In the rows, 128 means zero.
Each row has two labels, one from each of two sets.
[185 150 110 113 185 137 135 100 121 112 121  95 158 122  97 110 133 128
 118 123 109 100 130 126 141 117 142 105 164 126 113 151  96 125 126 143
 113] : sn/rg
[184 144 109 108 169 131 121  95 137 118 122  95 163 136  93 115 135 123
 115 125 122 105 128 124 133 105 141 110 161 130 143 161  93 122 131 141
 112] : sn/rg
[205 144 110 117 161 137 122  96 125 125 116  78 163 134 100  92 133 114
 113 125 110  86 129 125 128 151 121 108 134 128 102 157 123 120 134 146
 121] : sn/hr
[215 145 119 106 241 131 143  95 127 116 126  87 170 118  72  97 132 131
 100 129 134  52 115 144 127 142 141 100 172 130 113 159 115 136 111 117
 122] : cq/sz
[195 151 110 103 155 130 120  89 127 126 117  95 150 141 105 115 125 122
 119 129 131  90 128 120 127 116 133 114 164 127 132 154 104 112 132 143
 116] : sn/rg
[190 143 115 113 162 134 123  99 132 115 117  90 153 132 107  99 132 121
 113 131 121  91 125 123 131 152 120 112 136 128 119 143 128 121 129 140
 125] : sl/sz
[194 145 106 110 169 133 114  92 130 110 113 103 163 128  88 104 131 122
 121 125 107 103 134 121 137 120 130 115 170 134 132 164  91 121 131 148
 115] : sl/rg
[199 139 112 124 180 134 125  97 128 117 117  81 162 127  89  86 135 120
 105 133 107  81 126 132 127 165 123 113 129 131 108 148 133 128 123 144
 130] : sl/sz
[207 143 113 116 163 133 126  92 138 115 108  79 142 148 117  90 130 115
 110 132 114  97 122 119 129 155 124 114 123 129 132 138 134 124 128 144
 126] : sl/sz
[187 147 111 108 170 135 113  98 120 112 121 101 161 128  89 111 127 123
 122 123 112 101 129 124 134 107 138 104 167 133 121 162  96 124 130 141
 113] : sn/rg
[205 146 112 109 204 126 129  85 136 137 137  68 175 117  72 105 129 130
 102 132 134  64 125 135 124 125 134 103 179 126 111 174  91 124 133 144
 112] : cq/rg
[216 142 110 106 153 135 125  82 123 131 116  72 164 144 106  88 128 111
 113 134 122  80 126 123 132 157 112 107 142 128 114 161 128 110 133 151
 123] : sn/hr
[205 142 115 110 204 136 122  90 136 138 135  63 171 129  79 109 132 129
 103 120 135  58 126 136 130 130 145 107 162 123 119 147  95 136 137 150
 111] : fh/rg
[202 145 118 111 175 130 132  98 131 143 135  71 174 101  79  92 127 122
 102 131 132  66 128 133 126 168 113 100 165 126  90 168 120 125 130 141
 120] : cq/hr
[192 148 120 101 181 141 122  96 129 130 131 100 165 113  80 108 128 126
 113 118 144  63 130 129 132 118 136 107 182 122 112 147  97 122 128 144
 115] : fh/rg
[183 144 115 124 147 131 120  95 131 124 120 107 162 124  92 108 131 123
 119 127 123 100 127 120 131 129 125 119 179 125 121 158 101 110 130 146
 120] : sn/rg
[222 146 114 110 221 136 139  87 128 132 116  55 160 142  96  95 127 131
  96 131 122  53 117 137 124 156 150  98 127 126 108 146 136 143 121 132
 128] : cq/sz
[194 146 113 113 180 123 139  88 132 137 119  71 167  92  87  92 130 122
  93 136 137  87 120 135 133 171 105 122 182 129 125 179 108 117 123 142
 113] : fh/rc
[199 146 111 112 187 126 127  89 133 142 133  81 177 111  67  94 130 121
 108 134 137  70 123 133 134 140 116 110 187 128 116 190  97 114 130 141
 115] : fh/rc
[222 153 115 101 199 129 136  82 130 130 124  61 154 131 110  95 130 123
 100 131 142  61 121 127 128 154 128 107 145 127 120 138 131 120 126 140
 119] : cq/sz
[203 133 116 118 214 128 125  91 133 137 139  80 177 109  58  99 133 125
 100 133 138  56 125 144 131 135 131 106 184 126 116 174  88 132 132 137
 109] : cq/rg
[184 145 114 118 181 138 120  98 131 115 122  81 167 114 105 110 133 126
 113 130 112  95 133 129 134 129 128 112 159 130 116 147 100 133 129 151
 117] : sl/rg
[199 141 117 108 195 131 114  92 136 133 136  98 171 120  61 105 132 125
 117 125 141  60 128 134 129 112 136 108 189 120 117 161  78 129 131 145
 115] : fh/rg
[212 140 111 118 196 127 141  90 139 145 133  58 181 106  73  83 135 116
  91 132 122  65 127 145 129 176 109 105 163 132  94 196 118 134 129 138
 118] : cq/hr
[205 138 119 115 179 129 131  95 130 144 136  79 169 117  73  91 128 119
 100 130 133  62 124 140 130 165 119 112 160 126 100 166 118 123 131 137
 107] : fh/hr
[184 149 112 115 192 134 138  98 133 141 137  56 154 128 112 123 133 130
 103 124 139  85 125 131 134 135 138 105 157 122 122 152 103 135 134 143
 109] : cq/rg
[226 146 115  98 204 128 134  84 130 123 116  81 156 152  87  85 123 118
 104 133 134  44 113 136 123 153 131 109 145 127 127 154 131 117 118 134
 126] : fh/sz
[207 146 112 105 196 130 115  89 129 126 127  94 171 138  66 103 131 122
 120 128 129  58 126 135 130 103 145  99 173 125 113 161  93 126 128 145
 114] : fh/rg
[170 157 113 113 164 130 128  94 131 120 118  91 153 128 119 113 127 128
 113 126 123 120 126 119 134 124 126 118 152 127 132 155 100 116 133 143
 113] : sl/rg
[209 146 115 109 208 125 127  84 141 134 136  64 173 105  77 111 125 126
 102 128 140  63 138 132 131 133 122 110 185 120 120 158  91 125 134 147
 104] : cq/rg
[200 148 118 105 201 130 137  93 127 131 122  76 157 113  95 100 129 126
  99 133 135  64 120 134 129 162 127 111 157 125 117 153 122 129 124 140
 120] : cq/sz
[176 148 110 122 145 135 119 100 132 120 110  92 162 116 107 111 131 122
 119 124 106 120 136 117 135 125 122 115 159 128 129 153  94 116 140 153
 125] : sl/rg
[216 154 112 119 187 134 130  93 125 116 111  68 156 135 113  92 133 120
  99 129  98  85 121 129 126 159 131 114 121 132 112 141 135 125 123 142
 128] : sn/sz
[182 144 119 110 176 133 118 103 133 134 127  94 151 137  93 122 128 128
 122 122 149  80 127 126 131 101 145 113 162 122 131 142  90 125 136 148
 109] : fh/rg
[211 145 116 115 219 130 139  94 127 123 125  64 165 123  93  99 132 126
 100 130 126  68 118 142 126 154 141 100 150 131 118 161 126 133 115 132
 123] : cq/sz
[176 151 118 112 176 130 129  91 141 131 129  79 155 117 100 127 134 132
 111 121 149  89 124 131 135 109 135 119 176 121 147 140  86 125 139 154
 112] : fh/rg
[207 153 113 100 191 130 139  86 129 132 125  49 158 116 109  97 134 115
  90 133 135  86 112 131 132 162 117 107 151 130 120 169 120 121 128 143
 112] : cq/rc
[199 146 116 104 170 130 130  97 120 139 129  88 182 105  74  91 124 120
 109 130 136  57 128 130 127 155 116 101 183 128  87 173 120 119 129 130
 115] : fh/hr
[202 143 120 107 148 119 127  83 125 140 130 102 168 115  86  90 124 116
 109 134 142  69 123 123 133 144 106 115 176 127 108 168 110 112 129 144
 119] : fh/hr
[197 146 110 120 160 130 132  96 128 139 131  63 165 122 107  95 131 116
 106 132 115  92 129 134 127 161 115  95 139 131 100 168 123 129 137 148
 119] : sn/hr
[222 146 113 104 204 131 141  86 124 132 128  80 178 108  78  95 128 119
 106 128 132  51 123 130 134 142 132  96 180 126 102 166 106 126 127 145
 112] : cq/rg
[205 145 122 113 222 134 140  96 129 136 133  56 175  99  95  94 128 126
  89 130 130  65 121 143 124 164 125 104 162 130 106 170 122 136 122 130
 116] : cq/rc
[212 150 117 111 217 131 131  92 131 118 124  73 168 119  91  97 134 125
  96 119 125  69 118 133 129 149 137 107 153 123 118 146 117 132 118 154
 122] : cq/sz
[252 138 115 124 184 135 132  96 127 118 112  76 170 138  87  83 135 116
 107 130 103  69 125 138 119 166 124 103 123 132  91 157 138 130 125 137
 128] : sl/sz
[209 147 123 113 199 130 128  99 128 122 120  84 149 118  89  96 132 124
  96 132 135  61 122 130 126 148 126 116 154 129 120 133 125 125 116 138
 124] : cq/sz
[198 140 107 121 169 131 128  93 129 133 125  77 178 125  91  95 132 115
 109 128 108  90 120 133 128 155 112 112 158 135 102 178 104 123 137 146
 119] : sl/rc
[206 148 114 111 190 127 131  80 153 140 118  65 158 132  97 102 135 123
  99 133 136  79 116 130 132 137 128 115 154 124 141 156 102 126 138 153
  96] : cq/ft

Each row has two labels, one from each of two sets.
[129 107 132 107 121 124 127 130 129 132 151 148 154 124 130 130 132 134
 156 117 124 132 121 134 135 146 122 122 108 139 116 124 120 134 130 126
 135] : Tb/(24)
[127 106 132 111 120 125 133 131 125 135 126 142 122 116 133 116 117 137
 148 120 144 126  94 115 132 170 124 120 110 133 111 120 119 131 130 127
 139] : zl/(19)
[132 106 144 112 116 129 124 110 131 126 121 130 136 157 140 131 128 140
 146 120 128 101 122 127 141 158 120 142  94 131 115 132 116 128 134 127
 140] : jt/(26)
[125 105 135 105 125 129 131 124 130 127 124 128 141 155 137 129 125 133
 148 118 122 111 124 133 143 163 120 149 103 131 113 125 117 122 131 132
 128] : jt/(26)
[130  98 135 105 114 126 128 125 129 127 119 145 132 145 135 122 130 139
 136 114 130 124 115 118 140 162 124 149 109 130 111 128 117 130 128 128
 145] : jt/(23)
[119 105 141 108 120 128 133 124 138 137 120 135 109 131 135 125 117 141
 138 117 143 122 128 114 127 189 125 110 122 145 105 134 125 118 127 128
 139] : Zt/(23)
[126 107 142 114 122 137 128 109 144 138 124 163 139 152 136 146 133 150
 131 117 132 105 135 128 130 168 123 109 115 147 115 143 123 130 128 132
 138] : Zt/(26)
[133 108 133  94 120 127 129 125 139 132 134 153 150 136 129 116 124 134
 151 115 133 115 116 135 135 152 126 128 113 135 112 119 116 125 129 124
 139] : jt/(24)
[119 116 133 120 120 131 125 120 135 113 119 144 115 142 128 137 127 138
 129 123 138 107 132 124 128 166 124 117 110 131 114 135 123 131 132 135
 136] : Zt/(26)
[128  94 142 120 108 134 130 129 132 134 116 131 105 129 135 129 119 137
 139 126 141 124 127 111 127 186 124 117 130 139 105 133 125 125 126 128
 135] : Zt/(23)
[126 115 133 121 118 127 133 113 130 142 124 164 126 124 134 134 120 136
 144 123 138 117 125 113 132 180 122  99 124 141 111 131 126 124 127 126
 142] : Zt/(19)
[124 103 134  89 124 128 125 115 133 135 144 148 162 150 140 124 128 135
 151 116 132 104 119 146 145 145 122 142 109 138 116 123 115 116 129 126
 137] : jt/(24)
[128 109 136 104 110 112 130 133 127 127 118 120 112 121 135 122 117 139
 142 116 144 119 116 123 135 172 128 144 116 125 108 119 127 117 123 123
 147] : jt/(20)
